Below is a small trained network, with its code and all its weights. Each question gives an input and a class and asks what happens when units are switched off, that is, made to give their printed mean instead of their output.

import numpy as np


def w(rows, s, z=0):
    codes = np.array(rows[::2]) - 128.0
    scale = np.full(codes.shape[1], s)
    scale[-1] = z or s
    return codes * scale


def f(y):
    return np.maximum(y, 0)


def log_softmax(a):
    a = a - a.max(-1, keepdims=True)
    return a - np.log(np.exp(a).sum(-1, keepdims=True))


def net(x, mask):
    res = np.array(x, float).reshape(1, 7) / 4 @ E
    y = f(res @ A[0][:, :-1].T + A[0][:, -1])
    res = res + np.where(mask, y, B[0][:, -1]) @ B[0][:, :-1]
    return log_softmax(res[-1] @ U[:, :-1].T + U[:, -1])


A, B = {}, {}
E = w([
[167,114,240,214,225,170,39,135],'x0',
[125,124,130,128,129,131,131,128],'x1',
[71,85,126,62,232,2,104,185],'x2',
[239,25,160,88,99,74,129,34],'x3',
[164,115,117,42,177,240,123,148],'x4',
[143,59,195,143,68,131,178,230],'x5',
[204,111,60,184,216,129,225,137],'x6',
],0.0068)
A[0] = w([
[115,171,113,136,134,145,128,213,112],'neuron 0',
[126,117,80,83,134,55,131,161,73],'neuron 1',
[102,147,110,128,81,128,178,110,193],'neuron 2',
[115,161,69,102,83,63,184,119,128],'neuron 3',
[172,103,129,64,127,180,129,206,166],'neuron 4',
[141,197,92,115,177,93,62,47,141],'neuron 5',
[130,114,56,53,83,107,192,166,62],'neuron 6',
[170,104,147,212,193,147,97,152,106],'neuron 7',
[152,53,115,118,102,126,121,71,71],'neuron 8',
[146,174,98,105,108,193,103,86,225],'neuron 9',
[117,91,124,139,91,130,172,185,229],'neuron 10',
[181,98,161,92,136,93,107,71,96],'neuron 11',
[66,172,128,133,132,157,98,157,125],'neuron 12',
[88,226,113,152,132,141,134,184,122],'neuron 13',
[109,140,126,204,113,93,115,170,126],'neuron 14',
[75,109,134,76,192,93,136,175,80],'neuron 15',
[154,170,102,131,172,122,149,106,165],'neuron 16',
[121,96,202,174,216,119,66,138,39],'neuron 17',
[187,105,82,150,157,135,176,146,108],'neuron 18',
[139,88,138,86,165,72,113,175,33],'neuron 19',
[92,103,212,86,136,112,198,183,170],'neuron 20',
[192,84,137,105,138,122,142,80,109],'neuron 21',
[102,111,156,51,188,67,128,199,49],'neuron 22',
[182,127,45,172,161,127,198,158,127],'neuron 23',
[106,176,115,166,142,74,120,54,135],'neuron 24',
[97,144,143,101,61,96,60,113,158],'neuron 25',
[54,145,139,167,162,156,133,132,37],'neuron 26',
[105,95,119,88,187,71,127,137,54],'neuron 27',
[194,124,100,197,179,108,237,133,134],'neuron 28',
[152,140,70,212,149,122,174,128,252],'neuron 29',
[139,182,121,191,78,210,136,99,118],'neuron 30',
[126,112,152,181,80,113,152,194,169],'neuron 31',
[176,101,157,156,117,138,112,237,175],'neuron 32',
[175,135,187,214,147,134,48,124,82],'neuron 33',
[84,183,129,140,137,155,162,173,36],'neuron 34',
[97,132,167,255,99,50,109,110,195],'neuron 35',
[179,102,132,127,100,112,121,101,25],'neuron 36',
[110,168,205,93,96,161,75,121,164],'neuron 37',
[118,146,105,86,175,182,112,101,174],'neuron 38',
[143,118,141,65,178,202,106,147,157],'neuron 39',
[176,143,115,156,53,179,167,104,55],'neuron 40',
[146,122,138,170,94,179,172,118,192],'neuron 41',
[81,198,92,108,171,137,119,78,149],'neuron 42',
[120,84,74,63,131,83,100,170,108],'neuron 43',
[122,131,130,99,65,158,71,109,154],'neuron 44',
[174,92,163,109,102,77,117,70,86],'neuron 45',
[168,94,144,61,113,93,82,101,40],'neuron 46',
[120,119,155,109,69,133,90,155,186],'neuron 47',
],0.0096,0.0043)
B[0] = w([
[112,31,171,174,68,174,117,150,188],'neuron 0',
[169,186,94,144,162,150,183,136,181],'neuron 1',
[178,114,84,67,164,138,167,118,191],'neuron 2',
[159,103,76,61,137,164,205,47,205],'neuron 3',
[193,74,100,129,121,1,37,140,187],'neuron 4',
[179,159,207,175,61,107,78,55,229],'neuron 5',
[144,131,98,67,104,220,168,32,194],'neuron 6',
[92,138,124,30,116,210,150,63,216],'neuron 7',
[64,69,115,198,72,153,155,205,178],'neuron 8',
[152,132,154,152,158,60,161,112,221],'neuron 9',
[172,132,168,103,78,83,80,24,193],'neuron 10',
[100,62,94,196,75,148,150,183,192],'neuron 11',
[107,54,150,155,143,156,164,160,203],'neuron 12',
[103,33,120,146,64,164,200,147,222],'neuron 13',
[168,67,77,123,100,110,96,138,189],'neuron 14',
[141,192,114,177,153,109,164,157,205],'neuron 15',
[90,126,190,138,95,104,68,100,188],'neuron 16',
[158,181,54,64,106,250,243,30,231],'neuron 17',
[51,157,212,109,125,134,92,156,190],'neuron 18',
[126,214,113,185,110,135,121,150,180],'neuron 19',
[169,141,154,129,87,93,124,58,194],'neuron 20',
[52,81,164,176,114,161,124,197,193],'neuron 21',
[149,210,128,191,163,135,181,177,212],'neuron 22',
[37,145,197,78,124,148,81,139,218],'neuron 23',
[179,93,125,127,85,77,60,97,206],'neuron 24',
[33,157,169,80,177,114,121,141,203],'neuron 25',
[109,67,96,189,77,177,152,157,177],'neuron 26',
[146,209,134,186,141,136,129,161,190],'neuron 27',
[30,165,162,96,140,120,84,136,237],'neuron 28',
[64,111,177,95,153,66,109,161,241],'neuron 29',
[151,165,100,172,189,112,177,151,221],'neuron 30',
[213,130,191,156,103,102,66,75,191],'neuron 31',
[179,133,205,120,87,117,109,74,201],'neuron 32',
[135,129,30,73,147,236,175,44,219],'neuron 33',
[61,47,124,198,73,174,198,169,175],'neuron 34',
[182,75,39,53,224,41,55,196,255],'neuron 35',
[125,107,119,151,95,186,156,180,158],'neuron 36',
[78,168,164,73,166,101,142,143,203],'neuron 37',
[172,56,142,145,90,40,74,126,196],'neuron 38',
[188,58,9,66,182,18,69,183,195],'neuron 39',
[178,254,74,214,203,139,187,187,198],'neuron 40',
[144,193,109,148,215,73,115,122,204],'neuron 41',
[190,99,198,145,75,111,91,76,219],'neuron 42',
[170,132,146,163,192,156,155,103,186],'neuron 43',
[57,155,165,119,180,97,160,152,183],'neuron 44',
[69,48,109,177,127,171,147,177,195],'neuron 45',
[68,104,152,177,113,162,176,155,173],'neuron 46',
[86,172,182,103,171,111,112,112,181],'neuron 47',
],0.0054,0.0091)
U = w([
[137,157,87,55,112,203,166,68,106],'0',
[84,68,142,218,52,163,140,179,92],'1',
[161,245,130,219,172,111,143,155,86],'2',
[131,127,161,118,134,89,117,113,249],'3',
[37,175,207,71,138,100,92,134,89],'4',
[172,88,69,87,141,44,73,156,128],'5',
[187,150,217,165,30,97,86,64,88],'6',
],0.012,0.011)

Each question gives the input, the list of numbers given to net, and the class t.
The units are the neurons (one row each of A and B). Each row of codes is followed by its name. A weight is (code - 128) times the scale printed after its matrix; where a second scale follows, it is the last column's (A, B and U).
mask holds one flag per neuron, in row order. A switched-off neuron (its flag False) gives its mean, the last column of its row in B, instead of its output. The means were averaged over made-up inputs and are rounded, as every weight is.
A unit's drop is (log p(t) with every unit on - log p(t) with that unit switched off) / (log p(t) with every unit on - log p(t) with every unit switched off).
The circuit of an input: a set's keep is (log p(t) with only the set's units on - log p(t) with every unit switched off) / (log p(t) with every unit on - log p(t) with every unit switched off). Starting from the 12 units with the biggest drops (on a tie, the unit counted first), units are removed one at a time, each time the one whose removal leaves the highest keep (on an exact tie, the one counted first), for as long as the keep stays at least 0.8.
units of the circuit, in order: the units of the circuit, biggest drop first
most important unit: the unit with the biggest drop
k most important neurons: the k neurons with the biggest drops, biggest first
input [7,-1,-8,0,-3,-1,-7], class 2: units of the circuit, in order : (neuron 30; neuron 40)
input [1,3,-4,2,-6,6,-6], class 4: most important unit : neuron 25
input [-6,-8,-7,-5,5,0,8], class 3: units of the circuit, in order : (neuron 29; neuron 17)
input [-6,-7,7,5,-8,-1,8], class 4: units of the circuit, in order : (neuron 28; neuron 23)
input [3,-4,4,6,8,-5,-6], class 5: 2 most important neurons : (neuron 39; neuron 38)
input [8,-7,2,-3,-6,-5,-8], class 0: units of the circuit, in order : (neuron 17; neuron 33)
input [6,-6,8,7,4,-5,-3], class 2: units of the circuit, in order : (neuron 22; neuron 27; neuron 19)
input [1,7,5,-6,-6,-8,-1], class 6: units of the circuit, in order : (neuron 5; neuron 42)
input [6,6,-3,3,-1,-3,-8], class 4: 3 most important neurons : (neuron 37; neuron 25; neuron 44)
input [-1,4,-3,-3,6,0,1], class 5: units of the circuit, in order : (neuron 39; neuron 4)
input [-4,-1,-5,1,-4,2,7], class 4: units of the circuit, in order : (neuron 23; neuron 28)
input [3,-5,-7,5,7,-2,0], class 2: units of the circuit, in order : (neuron 40; neuron 30)
input [-6,2,3,5,1,-7,1], class 6: units of the circuit, in order : (neuron 5; neuron 35)
input [4,-7,-5,-6,-6,3,0], class 3: most important unit : neuron 35
input [5,-5,-5,-3,1,0,5], class 0: 2 most important neurons : (neuron 7; neuron 33)
input [-6,2,5,3,1,4,0], class 0: 2 most important neurons : (neuron 6; neuron 3)
input [-4,-6,-4,-8,1,-7,-7], class 1: 3 most important neurons : (neuron 13; neuron 34; neuron 12)
input [2,-4,-3,-5,-6,2,-4], class 5: 2 most important neurons : (neuron 35; neuron 14)
input [2,3,1,3,-2,-6,0], class 6: 2 most important neurons : (neuron 5; neuron 39)
input [-6,0,3,-8,-4,-8,6], class 1: units of the circuit, in order : (neuron 13; neuron 34)
input [-3,2,3,5,0,6,5], class 6: most important unit : neuron 10
input [0,-1,3,3,5,1,5], class 4: 2 most important neurons : (neuron 35; neuron 18)
